Here is a tiny trained network, its code and every weight. The questions are about switching its units off for an input and a class, where a switched-off unit gives its printed mean instead of its output.

import numpy as np


def w(rows, s, z=0):
    codes = np.array(rows[::2]) - 128.0
    scale = np.full(codes.shape[1], s)
    scale[-1] = z or s
    return codes * scale


def f(y):
    return np.maximum(y, 0)


def log_softmax(a):
    a = a - a.max(-1, keepdims=True)
    return a - np.log(np.exp(a).sum(-1, keepdims=True))


def net(x, mask):
    res = np.array(x, float).reshape(1, 7) / 4 @ E
    y = f(res @ A[0][:, :-1].T + A[0][:, -1])
    res = res + np.where(mask, y, B[0][:, -1]) @ B[0][:, :-1]
    return log_softmax(res[-1] @ U[:, :-1].T + U[:, -1])


A, B = {}, {}
E = w([
[200,48,129,231],'x0',
[113,5,62,86],'x1',
[66,71,229,68],'x2',
[202,93,183,114],'x3',
[2,119,117,110],'x4',
[86,151,179,200],'x5',
[76,89,145,204],'x6',
],0.0081)
A[0] = w([
[182,48,220,130,102],'neuron 0',
[98,95,230,153,147],'neuron 1',
[47,55,84,71,124],'neuron 2',
[175,157,32,130,149],'neuron 3',
[165,169,66,69,254],'neuron 4',
[126,194,233,98,194],'neuron 5',
[139,185,114,213,103],'neuron 6',
[123,126,174,106,70],'neuron 7',
[29,96,38,108,128],'neuron 8',
[134,28,58,153,91],'neuron 9',
[53,130,221,91,96],'neuron 10',
[190,133,247,133,186],'neuron 11',
[171,169,126,196,150],'neuron 12',
],0.012,0.008)
B[0] = w([
[118,2,114,48,188],'neuron 0',
[66,123,184,28,200],'neuron 1',
[147,155,35,85,225],'neuron 2',
[228,130,133,167,211],'neuron 3',
[209,226,163,120,252],'neuron 4',
[118,166,198,98,232],'neuron 5',
[102,128,229,213,198],'neuron 6',
[77,133,94,164,141],'neuron 7',
[110,238,77,226,224],'neuron 8',
[183,92,100,147,194],'neuron 9',
[47,235,165,82,198],'neuron 10',
[146,90,159,66,223],'neuron 11',
[158,89,208,184,206],'neuron 12',
],0.0085,0.012)
U = w([
[173,204,151,87,255],'0',
[116,128,187,209,107],'1',
[119,188,10,119,112],'2',
[171,196,155,80,165],'3',
[162,71,100,70,139],'4',
[213,157,111,144,37],'5',
[54,182,147,64,64],'6',
],0.013,0.0061)

Each question gives the input, the list of numbers given to net, and the class t.
The units are the neurons (one row each of A and B). Each row of codes is followed by its name. A weight is (code - 128) times the scale printed after its matrix; where a second scale follows, it is the last column's (A, B and U).
mask holds one flag per neuron, in row order. A switched-off neuron (its flag False) gives its mean, the last column of its row in B, instead of its output. The means were averaged over made-up inputs and are rounded, as every weight is.
A unit's drop is (log p(t) with every unit on - log p(t) with that unit switched off) / (log p(t) with every unit on - log p(t) with every unit switched off).
The circuit of an input: a set's keep is (log p(t) with only the set's units on - log p(t) with every unit switched off) / (log p(t) with every unit on - log p(t) with every unit switched off). Starting from the 12 units with the biggest drops (on a tie, the unit counted first), units are removed one at a time, each time the one whose removal leaves the highest keep (on an exact tie, the one counted first), for as long as the keep stays at least 0.8.
units of the circuit, in order: the units of the circuit, biggest drop first
unit that matters most: the unit with the biggest drop
top k neurons: the k neurons with the biggest drops, biggest first
drop of u: that unit's drop, to one decimal
input [0,-3,4,0,-6,-7,3], class 4: units of the circuit, in order => (neuron 0; neuron 8; neuron 10)
input [1,0,5,7,-8,-5,-8], class 4: units of the circuit, in order => (neuron 0)
input [7,6,-4,3,7,5,-8], class 5: units of the circuit, in order => (neuron 9; neuron 1)
input [-2,3,4,-5,4,1,-7], class 2: units of the circuit, in order => (neuron 2; neuron 8)
input [5,-3,-1,-2,5,-1,-7], class 5: units of the circuit, in order => (neuron 10; neuron 1)
input [-2,0,-8,0,4,-4,-5], class 5: units of the circuit, in order => (neuron 3; neuron 10)
input [-7,-3,-3,3,6,3,-1], class 6: units of the circuit, in order => (neuron 3; neuron 10)
input [-2,0,-6,-8,3,0,-3], class 2: top 3 neurons => (neuron 8; neuron 5; neuron 11)
input [-2,-2,-6,-4,7,1,-2], class 2: units of the circuit, in order => (neuron 8; neuron 5)
input [-1,5,-4,-6,0,7,3], class 2: units of the circuit, in order => (neuron 8; neuron 5)
input [-4,5,1,4,8,3,3], class 2: units of the circuit, in order => (neuron 2; neuron 8)
input [1,-3,-4,-8,3,-2,3], class 1: top 2 neurons => (neuron 6; neuron 2)
input [5,-5,8,7,-5,5,-7], class 4: top 2 neurons => (neuron 0; neuron 11)
input [4,0,-6,-7,1,-5,5], class 5: units of the circuit, in order => (neuron 3)
input [3,-8,-2,1,-3,2,-1], class 1: top 2 neurons => (neuron 6; neuron 12)
input [-4,4,6,7,-6,0,-4], class 4: top 2 neurons => (neuron 0; neuron 8)
input [5,-2,7,7,-3,-4,1], class 4: drop of neuron 0 => 0.1
input [-1,3,-7,7,-1,8,-1], class 1: drop of neuron 2 => 0.2
input [-5,-4,3,4,-4,-4,8], class 6: drop of neuron 4 => 0.1
input [-8,6,8,7,-4,-4,7], class 6: unit that matters most => neuron 10
input [8,-5,0,8,3,0,1], class 4: drop of neuron 0 => 0.4
